Below is a small trained network, with its code and all its weights. Each question gives an input and a class and asks what happens when units are switched off, that is, made to give their printed mean instead of their output.

import numpy as np


def w(rows, s, z=0):
    codes = np.array(rows[::2]) - 128.0
    scale = np.full(codes.shape[1], s)
    scale[-1] = z or s
    return codes * scale


def f(y):
    return y / 2 * (1 + np.tanh(0.7978845608 * (y + 0.044715 * y**3)))


def log_softmax(a):
    a = a - a.max(-1, keepdims=True)
    return a - np.log(np.exp(a).sum(-1, keepdims=True))


def net(x, mask):
    res = np.array(x, float).reshape(1, 6) / 4 @ E
    y = f(res @ A[0][:, :-1].T + A[0][:, -1])
    res = res + np.where(mask, y, B[0][:, -1]) @ B[0][:, :-1]
    return log_softmax(res[-1] @ U[:, :-1].T + U[:, -1])


A, B = {}, {}
E = w([
[126,131,125,126,127],'x0',
[79,171,197,129,117],'x1',
[127,126,129,130,127],'x2',
[151,191,133,250,68],'x3',
[251,96,222,83,46],'x4',
[103,142,108,101,101],'x5',
],0.013)
A[0] = w([
[153,128,48,163,122,9],'n0',
[133,146,171,140,99,28],'n1',
[72,196,107,157,201,78],'n2',
[62,148,146,180,166,146],'n3',
[150,96,145,8,206,157],'n4',
[97,105,1,176,205,135],'n5',
[58,89,213,13,221,130],'n6',
],0.014,0.013)
B[0] = w([
[49,213,165,129,173,136],'n0',
[96,195,71,110,244,140],'n1',
[102,33,75,140,126,198],'n2',
[31,107,114,150,158,193],'n3',
[30,7,72,151,101,243],'n4',
[225,207,194,101,94,248],'n5',
[235,244,177,132,144,250],'n6',
],0.014,0.02)
U = w([
[234,125,129,97,122,191],'0',
[141,227,108,130,233,193],'1',
[40,2,24,151,200,2],'2',
],0.0084,0.0054)

Each question gives the input, the list of numbers given to net, and the class t.
The units are the neurons (one row each of A and B). Each row of codes is followed by its name. A weight is (code - 128) times the scale printed after its matrix; where a second scale follows, it is the last column's (A, B and U).
mask holds one flag per neuron, in row order. A switched-off neuron (its flag False) gives its mean, the last column of its row in B, instead of its output. The means were averaged over made-up inputs and are rounded, as every weight is.
A unit's drop is (log p(t) with every unit on - log p(t) with that unit switched off) / (log p(t) with every unit on - log p(t) with every unit switched off).
The circuit of an input: a set's keep is (log p(t) with only the set's units on - log p(t) with every unit switched off) / (log p(t) with every unit on - log p(t) with every unit switched off). Starting from all 7 units, units are removed one at a time, each time the one whose removal leaves the highest keep (on an exact tie, the one counted first), for as long as the keep stays at least 0.8.
units of the circuit, in order: the units of the circuit, biggest drop first
top k neurons: the k neurons with the biggest drops, biggest first
drop of u: that unit's drop, to one decimal
input [3,0,3,-7,-2,5], class 0: units of the circuit, in order => n6, n4, n3
input [-3,-4,-3,-8,-6,8], class 0: units of the circuit, in order => n5
input [0,4,1,2,6,0], class 1: top 2 neurons => n4, n1
input [0,-3,2,-8,6,8], class 2: top 2 neurons => n4, n5
input [8,-1,6,-8,-3,-8], class 0: top 3 neurons => n6, n4, n5
input [6,-1,3,-7,-5,-4], class 0: units of the circuit, in order => n6, n5, n4
input [7,3,0,3,-8,-6], class 2: top 2 neurons => n2, n6
input [4,0,0,-2,-7,4], class 0: top 2 neurons => n5, n2
input [1,-3,4,-5,2,8], class 2: top 2 neurons => n4, n5
input [3,-5,0,-1,1,-2], class 2: top 2 neurons => n6, n5
input [-6,2,-1,5,6,-3], class 1: top 4 neurons => n4, n1, n5, n2
input [3,4,-6,7,5,0], class 1: top 3 neurons => n4, n1, n5
input [1,3,2,4,-1,-5], class 2: drop of n5 => 0.8
input [-2,-6,1,-5,-7,5], class 0: units of the circuit, in order => n5
input [-5,3,8,4,5,4], class 1: drop of n6 => -0.1
input [7,0,0,-8,6,-1], class 2: drop of n4 => 3.8
